Here is a tiny trained network, its code and every weight. The questions are about switching its units off for an input and a class, where a switched-off unit gives its printed mean instead of its output.

import numpy as np


def w(rows, s, z=0):
    codes = np.array(rows[::2]) - 128.0
    scale = np.full(codes.shape[1], s)
    scale[-1] = z or s
    return codes * scale


def norm(h):
    return h / np.sqrt((h * h).mean(-1, keepdims=True) + 1e-5)


def f(y):
    return y / 2 * (1 + np.tanh(0.7978845608 * (y + 0.044715 * y**3)))


def log_softmax(a):
    a = a - a.max(-1, keepdims=True)
    return a - np.log(np.exp(a).sum(-1, keepdims=True))


def net(x, mask):
    res = np.array(x, float).reshape(1, 7) / 4 @ E
    u = 0
    for l in range(4):
        y = f(norm(res) @ A[l][:, :-1].T + A[l][:, -1])
        res = res + np.where(mask[u : u + 7], y, B[l][:, -1]) @ B[l][:, :-1]
        u += 7
    return log_softmax(norm(res)[-1] @ U[:, :-1].T + U[:, -1])


A, B = {}, {}
E = w([
[112,151,120,122,138],'x0',
[51,123,29,1,68],'x1',
[132,120,133,132,122],'x2',
[218,222,25,41,134],'x3',
[130,122,129,129,127],'x4',
[159,84,146,136,110],'x5',
[102,118,78,239,83],'x6',
],0.0053)
A[0] = w([
[68,254,91,129,107,252],'0.n1',
[186,154,132,164,142,124],'0.n2',
[75,82,33,97,139,145],'0.n3',
[128,81,164,170,215,112],'0.n4',
[105,88,155,146,116,123],'0.n5',
[93,91,4,140,162,173],'0.n6',
[83,122,154,111,226,117],'0.n7',
],0.0073,0.0031)
B[0] = w([
[174,73,159,147,100,253],'0.n1',
[107,241,59,44,122,163],'0.n2',
[58,164,170,38,55,213],'0.n3',
[120,118,150,122,157,192],'0.n4',
[151,253,182,114,154,154],'0.n5',
[217,113,122,141,116,206],'0.n6',
[182,49,183,157,195,159],'0.n7',
],0.0053,0.0039)
A[1] = w([
[35,85,92,170,172,98],'1.n1',
[160,112,187,32,162,252],'1.n2',
[254,101,61,100,173,226],'1.n3',
[32,59,56,130,96,146],'1.n4',
[129,95,138,153,63,211],'1.n5',
[100,161,139,80,95,164],'1.n6',
[112,181,148,80,141,146],'1.n7',
],0.008,0.0022)
B[1] = w([
[166,116,79,120,161,140],'1.n1',
[86,158,132,38,165,253],'1.n2',
[160,255,131,133,165,245],'1.n3',
[142,138,231,102,98,186],'1.n4',
[101,141,121,83,220,180],'1.n5',
[140,62,131,130,148,174],'1.n6',
[187,135,132,59,137,155],'1.n7',
],0.0072,0.0046)
A[2] = w([
[136,152,62,72,85,134],'2.n1',
[124,188,99,245,105,187],'2.n2',
[1,86,204,161,120,8],'2.n3',
[80,116,123,106,190,227],'2.n4',
[146,93,37,106,86,124],'2.n5',
[153,155,121,139,167,36],'2.n6',
[121,70,171,178,21,74],'2.n7',
],0.0089,0.0013)
B[2] = w([
[139,2,113,206,90,209],'2.n1',
[128,77,101,184,197,208],'2.n2',
[93,162,82,84,146,252],'2.n3',
[149,54,161,111,57,185],'2.n4',
[153,106,194,171,119,142],'2.n5',
[146,176,136,109,87,151],'2.n6',
[71,152,79,158,123,163],'2.n7',
],0.0085,0.0046)
A[3] = w([
[94,76,124,124,132,6],'3.n1',
[158,69,80,29,160,120],'3.n2',
[97,104,155,136,19,204],'3.n3',
[101,84,255,74,200,71],'3.n4',
[172,72,9,138,108,91],'3.n5',
[81,163,214,119,174,64],'3.n6',
[94,57,151,33,94,207],'3.n7',
],0.0087,0.0018)
B[3] = w([
[103,157,150,109,136,133],'3.n1',
[45,68,47,184,53,198],'3.n2',
[173,186,223,175,179,167],'3.n3',
[194,67,219,114,97,236],'3.n4',
[253,11,186,144,28,158],'3.n5',
[219,81,166,203,45,177],'3.n6',
[122,205,67,163,179,254],'3.n7',
],0.0074,0.0064)
U = w([
[192,61,210,160,67,252],'0',
[169,237,152,53,171,133],'1',
[67,86,137,228,215,88],'2',
[195,176,60,206,168,62],'3',
[36,72,199,44,103,39],'4',
[114,111,24,85,48,117],'5',
[6,201,94,150,121,142],'6',
],0.016,0.0039)

Each question gives the input, the list of numbers given to net, and the class t.
The units are the neurons (one row each of A and B). Each row of codes is followed by its name. A weight is (code - 128) times the scale printed after its matrix; where a second scale follows, it is the last column's (A, B and U).
mask holds one flag per neuron, layer by layer. A switched-off neuron (its flag False) gives its mean, the last column of its row in B, instead of its output. The means were averaged over made-up inputs and are rounded, as every weight is.
A unit's drop is (log p(t) with every unit on - log p(t) with that unit switched off) / (log p(t) with every unit on - log p(t) with every unit switched off).
The circuit of an input: a set's keep is (log p(t) with only the set's units on - log p(t) with every unit switched off) / (log p(t) with every unit on - log p(t) with every unit switched off). Starting from the 12 units with the biggest drops (on a tie, the unit counted first), units are removed one at a time, each time the one whose removal leaves the highest keep (on an exact tie, the one counted first), for as long as the keep stays at least 0.8.
circuit, biggest first: the units of the circuit, biggest drop first
most important unit: the unit with the biggest drop
top k neurons in layer l: the k neurons of layer l with the biggest drops, biggest first
drop of u: that unit's drop, to one decimal
input [-7,2,7,2,2,-4,-4], class 5: circuit, biggest first => [3.n2]
input [3,4,5,8,-6,-5,1], class 0: circuit, biggest first => [2.n1; 3.n5]
input [1,-7,-4,-7,-7,7,2], class 2: circuit, biggest first => [2.n7; 3.n5; 2.n3]
input [-4,1,2,7,-3,-2,1], class 0: circuit, biggest first => [2.n1; 3.n5]
input [7,1,0,-2,-7,0,-2], class 4: circuit, biggest first => [3.n2; 1.n2]
input [7,7,-7,0,-5,-1,7], class 6: top 4 neurons in layer 0 => [0.n3; 0.n2; 0.n1; 0.n5]
input [0,2,7,-1,1,6,-8], class 4: circuit, biggest first => [1.n2; 3.n2]
input [8,-2,-5,1,4,5,3], class 3: top 2 neurons in layer 3 => [3.n4; 3.n2]
input [8,2,8,-8,-2,8,5], class 6: circuit, biggest first => [2.n3; 2.n7]
input [4,8,-5,-1,4,2,1], class 6: top 3 neurons in layer 1 => [1.n4; 1.n1; 1.n2]
input [-6,-3,-4,1,0,4,5], class 3: top 2 neurons in layer 2 => [2.n1; 2.n6]
input [-7,3,-3,-6,8,7,-1], class 4: top 2 neurons in layer 2 => [2.n3; 2.n1]
input [8,4,3,3,-2,-5,1], class 0: top 2 neurons in layer 3 => [3.n5; 3.n3]
input [-1,2,-7,0,-7,-2,-1], class 4: most important unit => 0.n3
input [-3,0,2,0,5,-8,7], class 2: top 2 neurons in layer 1 => [1.n3; 1.n5]
input [8,1,-6,-8,8,-8,2], class 6: top 3 neurons in layer 3 => [3.n5; 3.n3; 3.n1]
input [-5,0,7,3,5,1,0], class 1: top 2 neurons in layer 1 => [1.n3; 1.n1]
input [5,3,-7,7,-2,6,-1], class 5: top 2 neurons in layer 1 => [1.n3; 1.n2]
input [2,2,-7,2,6,-3,2], class 0: top 2 neurons in layer 0 => [0.n6; 0.n3]
input [1,8,3,-6,5,2,3], class 6: most important unit => 3.n7
input [2,7,-4,3,2,8,-8], class 5: top 2 neurons in layer 3 => [3.n2; 3.n7]
input [-2,1,-7,3,4,-4,-1], class 5: top 2 neurons in layer 1 => [1.n4; 1.n3]
input [8,6,5,-2,3,0,6], class 6: drop of 1.n4 => 0.5
input [1,8,-8,2,7,-8,4], class 0: drop of 3.n3 => 0.2
input [-5,-1,-3,0,-1,0,7], class 2: drop of 2.n2 => 0.7
